Below are the code and all the weights of a small trained network. Each question names an input and a class and asks about switching units off, where a switched-off unit gives its printed mean instead of its output.

import numpy as np


def w(rows, s, z=0):
    codes = np.array(rows[::2]) - 128.0
    scale = np.full(codes.shape[1], s)
    scale[-1] = z or s
    return codes * scale


def norm(h):
    return h / np.sqrt((h * h).mean(-1, keepdims=True) + 1e-5)


def f(y):
    return np.maximum(y, 0)


def log_softmax(a):
    a = a - a.max(-1, keepdims=True)
    return a - np.log(np.exp(a).sum(-1, keepdims=True))


def net(x, mask):
    res = np.array(x, float).reshape(1, 2) / 4 @ E
    u = 0
    for l in range(4):
        y = f(norm(res) @ A[l][:, :-1].T + A[l][:, -1])
        res = res + np.where(mask[u : u + 4], y, B[l][:, -1]) @ B[l][:, :-1]
        u += 4
    return log_softmax(norm(res)[-1] @ U[:, :-1].T + U[:, -1])


A, B = {}, {}
E = w([
[112,78,152,181,53,24,132,173,249],'x0',
[136,159,92,90,194,135,18,171,121],'x1',
],0.012)
A[0] = w([
[74,90,203,196,12,117,224,126,86,105],'0.n0',
[73,79,203,184,48,50,175,77,171,94],'0.n1',
[130,84,50,88,224,116,35,244,145,8],'0.n2',
[96,123,80,73,182,168,251,120,2,75],'0.n3',
],0.0057,0.0016)
B[0] = w([
[97,78,83,148,176,32,101,110,170,245],'0.n0',
[79,123,236,155,38,183,187,2,139,255],'0.n1',
[158,124,95,183,105,98,72,139,131,230],'0.n2',
[212,134,200,110,59,108,119,163,168,239],'0.n3',
],0.0099,0.0073)
A[1] = w([
[129,125,184,164,247,243,135,118,51,115],'1.n0',
[19,108,82,173,110,108,202,12,119,100],'1.n1',
[2,136,174,202,79,60,117,174,218,83],'1.n2',
[11,90,66,91,185,155,82,199,122,5],'1.n3',
],0.0057,0.0029)
B[1] = w([
[120,124,182,142,98,67,129,104,112,171],'1.n0',
[246,119,89,140,101,53,61,129,196,229],'1.n1',
[181,133,179,95,121,155,172,85,55,254],'1.n2',
[107,126,75,121,114,95,126,115,192,137],'1.n3',
],0.012,0.0069)
A[2] = w([
[100,89,162,203,83,93,238,97,204,142],'2.n0',
[111,146,130,137,140,167,130,96,158,51],'2.n1',
[138,106,101,166,103,73,157,41,107,1],'2.n2',
[87,165,11,143,186,104,91,166,154,50],'2.n3',
],0.012,0.0006)
B[2] = w([
[140,78,95,184,76,77,106,63,158,250],'2.n0',
[109,117,167,98,72,93,114,189,152,128],'2.n1',
[132,138,86,125,174,96,76,167,121,209],'2.n2',
[138,46,111,247,61,69,155,51,182,165],'2.n3',
],0.014,0.015)
A[3] = w([
[137,196,230,27,128,176,245,105,149,6],'3.n0',
[118,207,114,106,192,87,25,168,157,99],'3.n1',
[58,2,89,150,98,90,90,24,170,77],'3.n2',
[158,71,114,86,190,81,123,251,158,120],'3.n3',
],0.0076,0.0021)
B[3] = w([
[73,87,208,85,69,50,169,218,28,151],'3.n0',
[105,188,68,134,79,172,112,108,217,143],'3.n1',
[151,82,118,102,156,180,191,123,143,252],'3.n2',
[120,150,89,96,236,201,116,200,1,131],'3.n3',
],0.012,0.015)
U = w([
[102,127,119,107,176,215,205,138,125,61],'0',
[109,160,251,53,85,116,159,168,18,144],'1',
[41,166,173,127,180,164,157,118,120,3],'2',
[24,175,127,102,174,141,175,143,141,15],'3',
[166,56,109,150,79,91,118,51,173,207],'4',
[27,140,154,111,165,160,140,140,119,11],'5',
[161,222,101,94,110,168,38,142,122,110],'6',
],0.014,0.0041)

Each question gives the input, the list of numbers given to net, and the class t.
The units are the neurons (one row each of A and B). Each row of codes is followed by its name. A weight is (code - 128) times the scale printed after its matrix; where a second scale follows, it is the last column's (A, B and U).
mask holds one flag per neuron, layer by layer. A switched-off neuron (its flag False) gives its mean, the last column of its row in B, instead of its output. The means were averaged over made-up inputs and are rounded, as every weight is.
A unit's drop is (log p(t) with every unit on - log p(t) with that unit switched off) / (log p(t) with every unit on - log p(t) with every unit switched off).
unit that matters most: the unit with the biggest drop
top k neurons: the k neurons with the biggest drops, biggest first
drop when u is switched off: that unit's drop, to one decimal
input [-6,-5], class 1: top 3 neurons	(0.n3, 2.n0, 0.n1)
input [-3,-2], class 1: unit that matters most	0.n3
input [-2,1], class 6: top 3 neurons	(1.n2, 2.n0, 0.n1)
input [-2,0], class 1: top 3 neurons	(2.n0, 2.n2, 0.n1)
input [-7,-5], class 1: top 2 neurons	(2.n0, 0.n3)
input [-1,0], class 1: top 4 neurons	(2.n0, 0.n1, 2.n2, 0.n0)
input [-3,3], class 6: top 2 neurons	(0.n0, 2.n0)
input [-8,8], class 6: top 2 neurons	(0.n0, 2.n0)
input [-6,3], class 6: top 2 neurons	(0.n1, 1.n2)
input [-8,3], class 1: top 4 neurons	(2.n2, 0.n0, 1.n1, 2.n0)
input [-5,-4], class 1: top 4 neurons	(0.n3, 2.n0, 0.n1, 2.n3)
input [4,4], class 6: top 3 neurons	(2.n0, 0.n1, 2.n3)
input [-4,2], class 6: top 2 neurons	(0.n1, 1.n2)
input [-8,4], class 6: unit that matters most	0.n1
input [-7,-3], class 1: drop when 2.n0 is switched off	0.1
input [-8,6], class 6: drop when 1.n2 is switched off	0.1
input [-5,-2], class 1: drop when 2.n0 is switched off	0.5
